[155  72 104 142 140 130 122] = N
[122 126 149 227 122 107 134] = E
[114 157 112 152 129  94 122] = Y
[120 157 112 152 129 117 128] = L
[122 227 122 107 126 149 134] = Q
[122 126 149 227 122 113 140] = B
[133  12 136 130 100 128 131] = M
[ 83 143  98  92 125 152 130] = Z
[ 83 143 142  92 125 152 130] = R
[130  85 140 135 122 138 130] = P
[119 100 118 111 138 137 131] = K
q: [122 107 126 149 134] => Q
q: [122 126 149 227 122 107] => E
q: [120 157 112 152 129 117 128] => L
q: [122 126 149 227 122 107 134] => E

[ 20 121 219  48  84 201 233  14  30  59 165  91 139 160 185] = U
[ 20 121 219  48  84 201 233  14  30  59 164  91 139 226 185] = X
[148  62  88  48  84 201 233  14  30  59 164  91 139 160 185] = G
[ 20 219 121 183 117 152  55  20  30 110 171 232 205  99 128] = A
q: [148  62  88  48  84 201 233  14  30  59 164  91 139 160 185] => G
q: [ 20 121 219  48  84 201 233  14  30  59 165  91 139 160 185] => U
q: [ 55  20  30 110] => A
q: [ 20 219 121] => A
q: [ 20 121 219  48  84 201 233  14  30  59 164  91 139 226 185] => X

[151 173 151 122 118  34 133 119 123 140] = C
[151 131  90  90 118  34 133 119 123 131] = T
[ 83  90  90 131 146  73 121 109 108 140] = W
q: [151 173 151] => C
q: [ 90  90 131 146  73 121 109 108 140] => W
q: [ 73 121 109 108 140] => W
q: [ 90  90 131] => W
q: [ 83  90  90 131 146] => W
q: [122 118  34 133 119] => C
q: [151 131  90  90 118  34 133] => T

[157 117  84 197] : J
[100 148  93 161] : F
[ 29 157 116 202] : H
[ 29 116 157 202] : S
q: [116 157] => S
q: [ 29 157 116] => H
q: [157 116] => H

[ 10 117 134 108]  nasi
[ 69 126 215 150]  zoviv
[126  69  74  58]  mos
[ 90  45 108 134]  sus
q: [ 69 126 215] => zoviv
q: [108 134] => sus
q: [ 69 126] => zoviv

[112 110 119 144  65] = Mafof
[ 99 102 120 122   7] = fibo
[110 112 113 121  92] = bevuz
[153 119 110 144 160] = vek
[192 146 133 101  76] = kasa
[161 143 115 129 109] = daro
q: [110 112] => bevuz
q: [119 110 144] => vek
q: [143 115 129 109] => daro
q: [112 110] => Mafof

[225  95 109 235 114 181 174]  tup
[112  68 106  99  69 162  68]  tode
[170  78 103 213 103 117  78]  Mubap
[103 213 100 117  78  60 175]  vetep
[ 24 174 114  41  97 181 176]  Bav
[121  68 103 161  72 145  68]  zus
[225  95 109 235 183  76  95]  matiz
[234 147 139 249 178  52 147]  Fekit
q: [103 213 103 117  78] => Mubap
q: [ 68 106  99  69 162] => tode

[192 172 188  86  30  86 156] = tis
[ 95  81 233 112 162  30 167] = Kadu
[187  73  59 191  71  75 201] = nuf
[ 45 167 184 198  86 181 102] = gan
[ 40 151  69  72 226 114 208] = Pefev
[ 67 123 215 231 158  89  75] = pozo
[ 69  73 114 188  66  76 236] = fad
q: [187  73  59 191  71] => nuf
q: [69 72] => Pefev

[ 75 155 166 137 142 184 119 125 112]  dite
[ 95 146 126 205 167 151 129 158 178]  vav
[138 107  80  79 103  62 140 139 129]  doz
[ 87 127  80 112 123 203 134 188 109]  ruz
[139 154 125 151 184 153 139 141 132]  Bibi
[ 69  84 127 142 145  90  96 125  54]  vip
[ 71 132  80 155 154  69 123 128 112]  Tus
[112 142 184 137 125 146 123 150 158]  Nirub
[146 112 137 142 125 184 119 166 155]  gori
[136 149 137 177 206  18 136 115 176]  konab
q: [155 166 137 142 184 119 125 112] => dite
q: [146 112 137 142 125 184] => gori
q: [139 154 125 151 184 153] => Bibi
q: [146 126 205 167 151] => vav
q: [127  80 112 123 203 134 188] => ruz

